Here is a tiny trained network, its code and every weight. The questions are about switching its units off for an input and a class, where a switched-off unit gives its printed mean instead of its output.

import numpy as np


def w(rows, s, z=0):
    codes = np.array(rows[::2]) - 128.0
    scale = np.full(codes.shape[1], s)
    scale[-1] = z or s
    return codes * scale


def norm(h):
    return h / np.sqrt((h * h).mean(-1, keepdims=True) + 1e-5)


def f(y):
    return y / 2 * (1 + np.tanh(0.7978845608 * (y + 0.044715 * y**3)))


def log_softmax(a):
    a = a - a.max(-1, keepdims=True)
    return a - np.log(np.exp(a).sum(-1, keepdims=True))


def net(x, mask):
    res = np.array(x, float).reshape(1, 4) / 4 @ E
    u = 0
    for l in range(2):
        y = f(norm(res) @ A[l][:, :-1].T + A[l][:, -1])
        res = res + np.where(mask[u : u + 12], y, B[l][:, -1]) @ B[l][:, :-1]
        u += 12
    return log_softmax(norm(res)[-1] @ U[:, :-1].T + U[:, -1])


A, B = {}, {}
E = w([
[9,90,119,214,29],'x0',
[95,78,244,175,126],'x1',
[177,108,161,47,1],'x2',
[145,224,148,144,112],'x3',
],0.0057)
A[0] = w([
[84,92,95,172,91,11],'L0N0',
[110,239,154,177,80,23],'L0N1',
[91,134,62,191,95,63],'L0N2',
[95,131,80,224,166,27],'L0N3',
[124,130,49,144,95,39],'L0N4',
[88,155,104,178,47,73],'L0N5',
[128,174,41,159,81,41],'L0N6',
[128,214,152,148,110,17],'L0N7',
[147,101,115,129,11,81],'L0N8',
[116,114,195,196,106,12],'L0N9',
[114,3,78,120,136,5],'L0N10',
[130,126,197,182,109,87],'L0N11',
],0.014,0.0031)
B[0] = w([
[184,99,159,170,170,198],'L0N0',
[105,87,44,196,34,177],'L0N1',
[157,109,178,132,172,207],'L0N2',
[85,242,178,136,33,233],'L0N3',
[36,50,121,101,149,173],'L0N4',
[219,102,185,155,191,222],'L0N5',
[86,80,95,41,161,194],'L0N6',
[148,83,70,159,80,147],'L0N7',
[71,218,176,151,77,254],'L0N8',
[70,61,123,73,163,192],'L0N9',
[121,95,5,183,50,195],'L0N10',
[115,120,63,62,164,187],'L0N11',
],0.021,0.006)
A[1] = w([
[140,178,169,117,68,90],'L1N0',
[144,63,84,133,157,180],'L1N1',
[104,252,172,154,114,104],'L1N2',
[246,147,111,119,175,83],'L1N3',
[162,106,47,209,76,2],'L1N4',
[156,75,159,81,78,145],'L1N5',
[246,104,182,161,178,124],'L1N6',
[118,108,70,167,188,154],'L1N7',
[46,80,116,31,187,78],'L1N8',
[208,114,39,189,62,107],'L1N9',
[92,199,144,159,153,86],'L1N10',
[85,137,142,179,89,147],'L1N11',
],0.015,0.0042)
B[1] = w([
[84,137,162,62,142,191],'L1N0',
[141,174,165,102,83,173],'L1N1',
[116,166,186,62,71,255],'L1N2',
[142,90,181,195,158,166],'L1N3',
[38,94,62,164,120,185],'L1N4',
[82,197,96,154,184,150],'L1N5',
[197,24,166,158,111,188],'L1N6',
[67,150,156,110,157,156],'L1N7',
[252,136,30,85,152,207],'L1N8',
[52,59,80,149,144,195],'L1N9',
[80,128,144,78,128,181],'L1N10',
[166,139,130,107,192,213],'L1N11',
],0.026,0.0094)
U = w([
[5,88,72,170,133,169],'0',
[85,219,246,47,123,166],'1',
[189,58,235,204,177,168],'2',
[199,148,37,56,186,148],'3',
[130,120,142,112,108,255],'4',
[168,200,141,189,66,9],'5',
[134,214,153,207,96,40],'6',
[170,181,137,194,50,20],'7',
],0.015,0.0081)

Each question gives the input, the list of numbers given to net, and the class t.
The units are the neurons (one row each of A and B). Each row of codes is followed by its name. A weight is (code - 128) times the scale printed after its matrix; where a second scale follows, it is the last column's (A, B and U).
mask holds one flag per neuron, layer by layer. A switched-off neuron (its flag False) gives its mean, the last column of its row in B, instead of its output. The means were averaged over made-up inputs and are rounded, as every weight is.
A unit's drop is (log p(t) with every unit on - log p(t) with that unit switched off) / (log p(t) with every unit on - log p(t) with every unit switched off).
The circuit of an input: a set's keep is (log p(t) with only the set's units on - log p(t) with every unit switched off) / (log p(t) with every unit on - log p(t) with every unit switched off). Starting from the 12 units with the biggest drops (on a tie, the unit counted first), units are removed one at a time, each time the one whose removal leaves the highest keep (on an exact tie, the one counted first), for as long as the keep stays at least 0.8.
units of the circuit, in order: the units of the circuit, biggest drop first
top k neurons: the k neurons with the biggest drops, biggest first
top k neurons in layer l: the k neurons of layer l with the biggest drops, biggest first
input [-6,0,1,-5], class 2: top 2 neurons -> [L0N8 L0N3]
input [7,3,-8,-1], class 1: units of the circuit, in order -> [L0N3]
input [7,7,-5,0], class 2: units of the circuit, in order -> [L0N0 L0N5]
input [4,-2,4,4], class 0: top 2 neurons in layer 0 -> [L0N7 L0N3]
input [8,-4,6,6], class 2: top 4 neurons -> [L0N5 L0N3 L0N10 L0N2]
input [3,6,-3,-1], class 3: top 2 neurons -> [L0N9 L1N8]
input [6,-8,0,-7], class 3: top 3 neurons -> [L0N6 L0N4 L1N8]
input [7,4,-4,-5], class 2: top 2 neurons -> [L0N2 L0N1]
input [-7,4,1,-6], class 2: units of the circuit, in order -> [L0N3 L0N9 L1N3]
input [-8,2,4,-8], class 0: top 4 neurons in layer 0 -> [L0N10 L0N5 L0N2 L0N0]
input [-5,-4,2,2], class 2: top 4 neurons in layer 0 -> [L0N8 L0N3 L0N10 L0N1]
input [-5,0,0,-4], class 2: top 3 neurons -> [L0N8 L0N3 L0N4]
input [5,7,-2,-1], class 3: top 3 neurons -> [L0N9 L0N11 L1N8]
input [6,0,3,0], class 2: units of the circuit, in order -> [L0N5]
input [-4,-4,-2,4], class 0: top 3 neurons in layer 0 -> [L0N9 L0N7 L0N2]
input [-5,-4,4,4], class 2: top 2 neurons -> [L0N3 L0N8]
input [-8,4,-6,-7], class 2: top 4 neurons -> [L0N8 L0N3 L0N1 L0N9]
input [5,8,-2,1], class 3: top 2 neurons -> [L0N9 L0N11]
input [-1,5,8,-8], class 0: top 2 neurons -> [L0N10 L0N3]
input [2,-4,-3,5], class 0: top neuron -> [L0N1]
input [0,-6,-3,-6], class 0: top 2 neurons in layer 0 -> [L0N10 L0N9]
input [-1,8,-6,2], class 3: top 2 neurons -> [L0N9 L1N8]
input [7,-3,-5,3], class 2: top 4 neurons in layer 0 -> [L0N5 L0N2 L0N0 L0N8]
input [-7,-5,4,2], class 2: top 2 neurons in layer 0 -> [L0N8 L0N3]
input [1,7,5,1], class 3: top 3 neurons in layer 0 -> [L0N9 L0N11 L0N3]
input [5,7,-1,3], class 3: top 2 neurons in layer 0 -> [L0N11 L0N9]
